Here is a tiny trained network, its code and every weight. The questions are about switching its units off for an input and a target symbol, where a switched-off unit gives its printed mean instead of its output.

import numpy as np


def w(rows, s, z=0):
    codes = np.array(rows[::2]) - 128.0
    scale = np.full(codes.shape[1], s)
    scale[-1] = z or s
    return codes * scale


def f(y):
    return np.maximum(y, 0)


def softmax(a):
    e = np.exp(a - a.max(-1, keepdims=True))
    return e / e.sum(-1, keepdims=True)


def log_softmax(a):
    a = a - a.max(-1, keepdims=True)
    return a - np.log(np.exp(a).sum(-1, keepdims=True))


def net(x, mask):
    ids = ['ΓΔΦαβμπσψ'.index(c) for c in x.split()]
    T = len(ids)
    res = E[ids] + P[:T]
    r = res
    for j in range(3):
        rows = slice(3 * j, 3 * j + 3)
        q, k, v = (r @ M[0][rows].T for M in (Q, K, V))
        z = softmax(np.where(np.tri(T) > 0, q @ k.T / 3**0.5, -1e9)) @ v
        o = O[0][rows]
        res = res + np.where(mask[j], z, o[:, -1]) @ o[:, :-1]
    y = f(res @ A[0][:, :-1].T + A[0][:, -1])
    res = res + np.where(mask[3:27], y, B[0][:, -1]) @ B[0][:, :-1]
    return log_softmax(res[-1] @ U[:, :-1].T + U[:, -1])


Q, K, V, O, A, B = {}, {}, {}, {}, {}, {}
E = w([
[169,201,39,165,72,173,145,141,175,145],'Γ',
[201,61,252,123,140,145,90,70,191,133],'Δ',
[65,177,151,37,134,220,126,127,174,171],'Φ',
[125,119,139,142,130,81,68,198,46,155],'α',
[198,44,69,91,207,51,187,74,125,150],'β',
[169,31,97,41,62,156,234,108,49,175],'μ',
[84,199,170,114,141,6,185,92,33,121],'π',
[113,114,160,165,158,138,98,231,107,107],'σ',
[86,125,138,144,205,99,78,194,116,122],'ψ',
],0.015)
P = w([
[93,126,127,165,93,165,128,61,119,46],'0',
[90,125,144,157,79,122,144,110,183,109],'1',
[148,115,107,92,85,98,61,113,137,58],'2',
[111,94,124,101,66,59,100,138,178,106],'3',
[209,164,101,107,193,197,88,76,65,105],'4',
[97,113,165,164,142,128,189,125,160,211],'5',
[163,156,138,145,218,209,175,97,92,198],'6',
[131,113,157,78,114,79,149,169,189,185],'7',
[217,165,126,46,206,178,119,131,106,158],'8',
[183,147,137,6,143,90,130,177,169,157],'9',
],0.012)
Q[0] = w([
[73,155,70,150,139,128,195,154,105,159],'head 0',
[192,165,69,48,146,140,68,155,91,1],'head 0',
[186,163,118,154,203,236,202,57,73,212],'head 0',
[13,210,111,164,126,62,144,136,69,67],'head 1',
[143,170,128,126,146,124,173,129,55,85],'head 1',
[143,94,110,109,105,101,183,156,93,130],'head 1',
[115,91,142,80,109,133,196,80,108,152],'head 2',
[87,160,20,183,69,143,158,165,123,87],'head 2',
[184,172,118,109,113,145,166,119,138,166],'head 2',
],0.011)
K[0] = w([
[90,147,76,74,135,95,141,169,103,112],'head 0',
[80,122,146,216,172,147,200,134,120,251],'head 0',
[98,97,143,119,68,60,138,161,204,146],'head 0',
[91,146,139,129,108,119,155,81,101,54],'head 1',
[96,119,146,140,118,75,149,97,135,133],'head 1',
[163,120,146,126,163,84,120,74,91,134],'head 1',
[143,136,150,64,151,124,109,103,147,147],'head 2',
[119,114,117,166,105,139,121,97,140,82],'head 2',
[149,157,117,142,111,119,117,133,166,169],'head 2',
],0.014)
V[0] = w([
[164,82,157,208,94,196,135,102,165,85],'head 0',
[209,118,92,145,2,99,128,129,62,171],'head 0',
[111,134,149,8,108,135,169,62,135,144],'head 0',
[116,140,131,163,216,107,127,173,172,65],'head 1',
[89,168,65,128,90,165,97,199,104,147],'head 1',
[110,159,164,177,73,131,101,92,110,95],'head 1',
[82,159,136,95,175,87,94,147,83,179],'head 2',
[93,127,208,113,137,186,82,151,157,151],'head 2',
[94,113,91,136,107,174,156,185,109,98],'head 2',
],0.0088)
O[0] = w([
[84,196,162,119,167,140,230,171,88,165,255],'head 0',
[123,162,87,1,143,126,98,194,142,59,111],'head 0',
[164,104,114,155,157,109,186,117,136,41,162],'head 0',
[71,109,134,69,152,126,93,51,82,165,123],'head 1',
[168,119,130,132,75,200,148,154,56,142,37],'head 1',
[210,137,164,75,91,126,112,103,187,131,135],'head 1',
[132,131,158,159,54,163,141,124,69,42,104],'head 2',
[177,190,120,103,67,50,77,93,107,118,172],'head 2',
[150,79,114,171,135,78,141,176,110,173,89],'head 2',
],0.0083,0.0059)
A[0] = w([
[146,77,158,172,131,124,71,89,144,117,115],'neuron 0',
[128,113,61,109,108,113,140,52,172,77,131],'neuron 1',
[156,160,131,103,65,149,204,137,114,138,83],'neuron 2',
[151,118,93,89,85,144,236,105,111,124,186],'neuron 3',
[59,98,146,69,132,144,121,148,57,158,86],'neuron 4',
[162,1,147,96,108,171,87,119,141,113,122],'neuron 5',
[220,147,175,128,109,104,102,118,161,91,93],'neuron 6',
[157,93,163,116,103,200,79,108,189,78,132],'neuron 7',
[61,84,101,217,127,143,12,182,112,100,147],'neuron 8',
[104,60,131,226,102,140,23,110,122,104,1],'neuron 9',
[134,79,171,131,122,185,190,165,99,130,146],'neuron 10',
[86,204,153,67,105,195,50,190,135,158,83],'neuron 11',
[84,203,91,97,98,156,58,115,186,123,200],'neuron 12',
[120,124,193,221,135,91,106,141,50,124,136],'neuron 13',
[64,142,196,186,170,96,115,115,104,50,162],'neuron 14',
[174,87,105,118,86,78,118,179,61,106,113],'neuron 15',
[61,198,169,143,129,128,123,117,109,92,131],'neuron 16',
[85,82,94,97,178,85,105,149,52,132,135],'neuron 17',
[89,198,91,186,128,101,185,139,108,128,126],'neuron 18',
[119,108,158,72,99,149,184,101,86,149,58],'neuron 19',
[120,121,70,176,87,99,128,48,133,143,223],'neuron 20',
[121,108,80,123,172,149,148,189,123,192,64],'neuron 21',
[106,189,78,129,88,180,83,175,159,106,161],'neuron 22',
[126,158,153,69,91,169,127,88,159,161,156],'neuron 23',
],0.0086,0.0049)
B[0] = w([
[153,132,110,88,132,96,138,115,150,83,169],'neuron 0',
[100,138,178,132,126,124,126,124,43,200,187],'neuron 1',
[127,94,142,156,133,143,78,113,124,113,182],'neuron 2',
[131,105,139,158,126,142,84,74,103,170,223],'neuron 3',
[83,145,144,165,169,88,147,122,129,147,181],'neuron 4',
[115,196,115,121,101,100,148,92,175,111,163],'neuron 5',
[116,128,114,165,157,101,91,118,165,132,216],'neuron 6',
[140,175,111,160,86,87,171,164,122,137,178],'neuron 7',
[140,116,130,100,100,170,41,56,160,152,180],'neuron 8',
[214,135,215,73,156,81,249,128,115,110,149],'neuron 9',
[86,105,104,145,117,120,145,147,84,108,188],'neuron 10',
[144,106,135,174,167,72,153,96,146,147,218],'neuron 11',
[154,96,153,151,88,142,114,132,68,87,207],'neuron 12',
[181,94,74,130,130,117,135,141,114,179,218],'neuron 13',
[130,138,47,97,85,158,124,173,104,135,254],'neuron 14',
[118,111,137,139,144,183,123,155,174,78,168],'neuron 15',
[151,150,95,153,93,103,142,165,109,134,204],'neuron 16',
[48,150,138,129,132,141,148,119,126,88,209],'neuron 17',
[146,155,169,135,89,172,93,110,121,83,188],'neuron 18',
[141,88,112,88,130,160,112,124,150,122,175],'neuron 19',
[108,138,164,110,140,178,154,145,107,79,180],'neuron 20',
[164,139,104,95,106,82,169,88,145,133,190],'neuron 21',
[103,137,186,141,163,172,120,99,89,83,187],'neuron 22',
[137,121,101,108,89,151,106,151,163,84,239],'neuron 23',
],0.011,0.0067)
U = w([
[102,126,237,184,96,201,71,111,122,89,254],'Γ',
[90,125,209,148,189,90,227,120,106,106,121],'Δ',
[127,118,85,219,136,76,80,125,126,205,58],'Φ',
[179,104,184,2,90,146,147,108,108,183,111],'α',
[94,91,11,79,81,193,61,133,161,131,188],'β',
[122,119,139,85,133,181,166,191,152,74,70],'μ',
[161,208,116,109,107,93,150,88,221,98,138],'π',
[116,199,80,129,54,122,196,198,78,121,82],'σ',
[167,29,61,162,106,104,174,140,125,81,63],'ψ',
],0.0077,0.0024)

Each question gives the input, a string of symbols that net reads in full, and the target symbol t.
The units are the heads (3 rows each of Q, K, V and O) and the neurons (one row each of A and B). Each row of codes is followed by its name. A weight is (code - 128) times the scale printed after its matrix; where a second scale follows, it is the last column's (O, A, B and U).
mask holds one flag per unit, heads first, then neurons. A switched-off unit (its flag False) gives its mean, the last column of its rows in O or B, instead of its output. The means were averaged over made-up inputs and are rounded, as every weight is.
A unit's drop is (log p(t) with every unit on - log p(t) with that unit switched off) / (log p(t) with every unit on - log p(t) with every unit switched off).
The circuit of an input: a set's keep is (log p(t) with only the set's units on - log p(t) with every unit switched off) / (log p(t) with every unit on - log p(t) with every unit switched off). Starting from the 12 units with the biggest drops (on a tie, the unit counted first), units are removed one at a time, each time the one whose removal leaves the highest keep (on an exact tie, the one counted first), for as long as the keep stays at least 0.8.
units of the circuit, in order: the units of the circuit, biggest drop first
unit that matters most: the unit with the biggest drop
k most important neurons: the k neurons with the biggest drops, biggest first
heads that matter: for each layer, one digit per head in row order, 1 if its drop is at least 0.15 and else 0, layers parted by /
input σ σ μ ψ σ α Γ π σ, target Γ: units of the circuit, in order	(head 0; neuron 22; neuron 14)
input Γ Δ ψ β σ Γ Φ ψ, target Φ: heads that matter	100
input α π σ σ α μ, target β: units of the circuit, in order	(neuron 19; head 0; neuron 23)
input β π Δ σ Δ α μ β Γ μ, target Δ: units of the circuit, in order	(head 1; neuron 4)
input σ σ Δ Δ σ μ ψ α Γ β, target Δ: 2 most important neurons	(neuron 17; neuron 1)
input β Δ Δ α, target β: heads that matter	000
input σ Δ μ, target α: units of the circuit, in order	(head 2; neuron 1)
input Γ π σ σ σ Δ, target π: unit that matters most	neuron 5
input Δ Δ α, target σ: units of the circuit, in order	(head 0; neuron 14)
input β ψ Φ ψ β ψ α, target α: heads that matter	100
input Γ σ α, target Δ: units of the circuit, in order	(head 0; neuron 11; neuron 4; neuron 17)
input σ Δ Δ Δ Γ ψ σ π, target σ: units of the circuit, in order	(neuron 16; neuron 14)
input σ α μ π σ σ Δ σ ψ, target Φ: units of the circuit, in order	(head 0; neuron 11)
input α Δ β Γ α α, target β: units of the circuit, in order	(head 0; neuron 8; neuron 11)
input σ Δ Γ Δ Φ Δ, target Φ: unit that matters most	head 2
input Γ σ β Δ Γ π π ψ, target Δ: 2 most important neurons	(neuron 11; neuron 4)
input σ β Δ σ π Γ μ Γ Γ α, target μ: heads that matter	100
input α σ Γ β β α Δ Γ Φ, target Γ: 2 most important neurons	(neuron 22; neuron 12)
input Δ Δ ψ Γ Δ π Φ Δ Δ, target π: heads that matter	001
input μ σ Δ ψ Γ ψ σ π, target σ: units of the circuit, in order	(neuron 14; head 2)
input Δ σ Δ σ μ ψ Φ, target Γ: unit that matters most	head 2
input Δ μ ψ Δ π Δ π Γ Φ σ, target π: 2 most important neurons	(neuron 5; neuron 9)
input ψ Φ α Δ Φ Γ, target Γ: 2 most important neurons	(neuron 22; neuron 12)
input π Γ π ψ, target π: heads that matter	110
input Φ Δ α α Δ, target ψ: heads that matter	101
input ψ α π σ α, target Γ: heads that matter	100
input β β σ ψ Γ α Δ σ, target Δ: 2 most important neurons	(neuron 11; neuron 4)
input Δ π σ Φ σ Δ σ, target ψ: most important neuron	(neuron 13)
input Φ α ψ, target ψ: 2 most important neurons	(neuron 13; neuron 9)
